Here is a tiny trained network, its code and every weight. The questions are about switching its units off for an input and a class, where a switched-off unit gives its printed mean instead of its output.

import numpy as np


def w(rows, s, z=0):
    codes = np.array(rows[::2]) - 128.0
    scale = np.full(codes.shape[1], s)
    scale[-1] = z or s
    return codes * scale


def f(y):
    return y / 2 * (1 + np.tanh(0.7978845608 * (y + 0.044715 * y**3)))


def log_softmax(a):
    a = a - a.max(-1, keepdims=True)
    return a - np.log(np.exp(a).sum(-1, keepdims=True))


def net(x, mask):
    res = np.array(x, float).reshape(1, 3) / 4 @ E
    y = f(res @ A[0][:, :-1].T + A[0][:, -1])
    res = res + np.where(mask, y, B[0][:, -1]) @ B[0][:, :-1]
    return log_softmax(res[-1] @ U[:, :-1].T + U[:, -1])


A, B = {}, {}
E = w([
[221,145,176,148,43,206,74,55,144,92,173,180],'x0',
[82,182,137,161,167,147,97,122,250,82,121,154],'x1',
[185,73,213,249,113,152,162,150,174,78,92,89],'x2',
],0.013)
A[0] = w([
[160,205,41,46,186,133,41,100,90,134,138,237,170],'N1',
[37,224,118,141,90,101,62,131,159,45,123,171,103],'N2',
[188,102,39,98,33,191,26,134,162,121,140,232,254],'N3',
[135,123,110,153,33,90,89,109,10,161,82,98,79],'N4',
[52,221,117,151,138,188,84,83,204,100,122,28,49],'N5',
[111,199,172,105,86,148,80,52,94,102,214,141,93],'N6',
[160,227,149,138,47,199,121,32,110,74,110,130,62],'N7',
[105,221,104,112,179,153,58,61,70,199,164,76,65],'N8',
[128,182,39,118,146,164,111,124,135,185,202,169,93],'N9',
[227,148,141,127,126,145,112,65,141,101,143,142,79],'N10',
[58,206,92,210,211,98,29,74,233,82,154,206,183],'N11',
[35,145,114,133,182,128,150,170,130,124,90,83,81],'N12',
[21,55,74,100,154,136,142,151,152,197,79,109,124],'N13',
[222,52,255,174,164,203,181,165,193,58,80,84,153],'N14',
[193,138,140,100,109,96,144,202,20,151,199,146,138],'N15',
],0.0066,0.0089)
B[0] = w([
[56,169,109,154,144,150,175,119,75,73,71,128,231],'N1',
[168,84,219,110,167,142,174,62,137,98,155,153,169],'N2',
[108,124,143,128,72,67,86,129,101,134,184,126,234],'N3',
[187,66,149,99,195,208,177,86,181,115,177,155,168],'N4',
[173,79,167,114,188,152,169,134,183,113,163,93,161],'N5',
[134,130,77,101,115,88,111,208,157,112,166,110,170],'N6',
[157,124,121,135,118,147,127,188,134,131,203,73,180],'N7',
[157,130,108,162,218,140,248,150,117,63,116,67,168],'N8',
[107,169,103,153,159,151,167,153,130,42,55,79,169],'N9',
[140,95,125,106,130,71,151,217,145,102,147,37,166],'N10',
[133,116,177,81,135,131,125,91,156,172,169,157,232],'N11',
[151,99,117,98,98,86,108,168,130,147,165,80,187],'N12',
[138,130,90,83,84,89,87,162,126,179,144,74,211],'N13',
[59,168,119,171,134,126,177,101,59,90,97,118,249],'N14',
[164,71,152,69,132,171,157,82,162,154,139,198,190],'N15',
],0.012,0.015)
U = w([
[81,150,124,175,149,153,166,129,90,49,88,108,72],'0',
[154,93,124,126,95,67,83,247,135,146,168,84,79],'1',
[197,52,184,113,169,196,147,66,179,140,148,169,90],'2',
[38,148,141,143,46,88,59,53,60,217,112,195,252],'3',
[228,179,92,189,122,180,24,167,220,88,50,185,60],'4',
],0.013,0.018)

Each question gives the input, the list of numbers given to net, and the class t.
The units are the neurons (one row each of A and B). Each row of codes is followed by its name. A weight is (code - 128) times the scale printed after its matrix; where a second scale follows, it is the last column's (A, B and U).
mask holds one flag per neuron, in row order. A switched-off neuron (its flag False) gives its mean, the last column of its row in B, instead of its output. The means were averaged over made-up inputs and are rounded, as every weight is.
A unit's drop is (log p(t) with every unit on - log p(t) with that unit switched off) / (log p(t) with every unit on - log p(t) with every unit switched off).
The circuit of an input: a set's keep is (log p(t) with only the set's units on - log p(t) with every unit switched off) / (log p(t) with every unit on - log p(t) with every unit switched off). Starting from the 12 units with the biggest drops (on a tie, the unit counted first), units are removed one at a time, each time the one whose removal leaves the highest keep (on an exact tie, the one counted first), for as long as the keep stays at least 0.8.
units of the circuit, in order: the units of the circuit, biggest drop first
top k neurons: the k neurons with the biggest drops, biggest first
drop when u is switched off: that unit's drop, to one decimal
input [4,4,7], class 0: units of the circuit, in order -> N14
input [6,6,6], class 0: top 4 neurons -> N14, N13, N12, N15
input [-5,-6,-1], class 2: top 3 neurons -> N15, N4, N3
input [6,0,5], class 1: top 2 neurons -> N1, N10
input [2,7,-7], class 0: top 3 neurons -> N1, N9, N15
input [-4,-8,-6], class 2: top 3 neurons -> N15, N4, N14
input [3,-5,-4], class 2: top 2 neurons -> N15, N14
input [2,5,3], class 2: top 3 neurons -> N11, N1, N5
input [6,-8,8], class 0: top 2 neurons -> N14, N11
input [-5,4,-4], class 1: top 2 neurons -> N13, N14
input [-4,2,-1], class 1: top 2 neurons -> N14, N1
input [7,1,-5], class 1: top 3 neurons -> N3, N6, N14
input [-4,-5,5], class 0: top 2 neurons -> N11, N14
input [-4,-6,-5], class 2: units of the circuit, in order -> N15
input [2,-3,-2], class 3: top 2 neurons -> N2, N5
input [-2,-7,-5], class 2: drop when N15 is switched off -> 0.6
input [-3,-1,-4], class 0: drop when N8 is switched off -> 0.4
input [0,3,-2], class 3: drop when N4 is switched off -> 0.6
